Below are the code and all the weights of a small trained network. Each question names an input and a class and asks about switching units off, where a switched-off unit gives its printed mean instead of its output.

import numpy as np


def w(rows, s, z=0):
    codes = np.array(rows[::2]) - 128.0
    scale = np.full(codes.shape[1], s)
    scale[-1] = z or s
    return codes * scale


def f(y):
    return np.maximum(y, 0)


def log_softmax(a):
    a = a - a.max(-1, keepdims=True)
    return a - np.log(np.exp(a).sum(-1, keepdims=True))


def net(x, mask):
    res = np.array(x, float).reshape(1, 6) / 4 @ E
    y = f(res @ A[0][:, :-1].T + A[0][:, -1])
    res = res + np.where(mask, y, B[0][:, -1]) @ B[0][:, :-1]
    return log_softmax(res[-1] @ U[:, :-1].T + U[:, -1])


A, B = {}, {}
E = w([
[131,112,116,67,66,118,88,91,121,92],'x0',
[102,202,98,171,93,106,172,117,207,87],'x1',
[65,192,163,147,105,115,58,75,56,119],'x2',
[156,58,54,155,75,91,91,110,152,170],'x3',
[209,115,102,169,188,120,111,191,138,125],'x4',
[161,138,173,125,157,91,123,105,162,7],'x5',
],0.016)
A[0] = w([
[122,163,194,148,174,145,152,144,69,101,78],'n0',
[78,190,91,172,53,145,154,117,146,177,101],'n1',
[163,118,93,86,119,135,104,116,150,85,142],'n2',
[160,120,137,187,99,117,163,186,125,118,42],'n3',
[192,148,114,255,141,94,156,162,221,108,87],'n4',
[126,134,180,49,89,116,205,124,151,66,117],'n5',
[128,134,141,148,100,45,39,98,136,127,9],'n6',
[145,167,208,154,117,157,98,149,55,115,94],'n7',
[142,153,135,124,128,161,122,157,102,104,3],'n8',
],0.011,0.0042)
B[0] = w([
[109,246,176,66,229,139,83,173,162,177,193],'n0',
[35,128,51,95,95,22,177,60,166,198,211],'n1',
[188,70,156,119,116,88,101,148,174,89,175],'n2',
[89,128,180,218,132,194,50,103,180,211,171],'n3',
[152,171,2,244,235,135,189,133,164,51,251],'n4',
[128,124,210,107,46,246,204,135,153,54,204],'n5',
[98,27,112,152,126,91,80,93,111,65,176],'n6',
[129,144,145,70,213,31,98,147,56,128,187],'n7',
[138,115,75,67,156,114,126,88,110,79,143],'n8',
],0.0078,0.02)
U = w([
[184,17,69,96,133,177,124,185,69,248,252],'0',
[154,125,187,118,152,184,122,149,171,149,46],'1',
[62,175,197,98,108,180,181,103,122,68,118],'2',
[50,148,75,110,85,86,146,95,114,171,150],'3',
[112,197,174,70,208,107,110,140,76,105,146],'4',
[185,102,126,41,104,149,169,151,216,59,162],'5',
[148,145,64,203,205,129,166,146,174,96,166],'6',
[125,91,117,144,74,95,49,91,64,56,42],'7',
],0.013,0.003)

Each question gives the input, the list of numbers given to net, and the class t.
The units are the neurons (one row each of A and B). Each row of codes is followed by its name. A weight is (code - 128) times the scale printed after its matrix; where a second scale follows, it is the last column's (A, B and U).
mask holds one flag per neuron, in row order. A switched-off neuron (its flag False) gives its mean, the last column of its row in B, instead of its output. The means were averaged over made-up inputs and are rounded, as every weight is.
A unit's drop is (log p(t) with every unit on - log p(t) with that unit switched off) / (log p(t) with every unit on - log p(t) with every unit switched off).
unit that matters most: the unit with the biggest drop
k most important neurons: the k neurons with the biggest drops, biggest first
drop when u is switched off: that unit's drop, to one decimal
input [-3,5,1,4,0,-7], class 3: unit that matters most	n1
input [5,-6,-3,5,2,4], class 7: 3 most important neurons	[n5 n0 n6]
input [4,-8,-4,-5,7,6], class 4: 2 most important neurons	[n0 n7]
input [8,-5,-2,7,5,6], class 7: 2 most important neurons	[n6 n5]
input [-6,-7,-3,-1,-8,7], class 2: 2 most important neurons	[n5 n4]
input [-6,-8,8,6,4,3], class 4: 4 most important neurons	[n7 n0 n2 n1]
input [-3,-7,-1,-5,-1,-7], class 4: 2 most important neurons	[n0 n7]
input [-3,3,1,-2,0,-4], class 3: 2 most important neurons	[n4 n1]
input [5,8,4,6,-7,7], class 7: drop when n6 is switched off	5.4
input [-7,-5,-6,-8,2,7], class 4: drop when n0 is switched off	1.5
input [-1,-7,-5,-6,3,8], class 4: drop when n0 is switched off	1.3
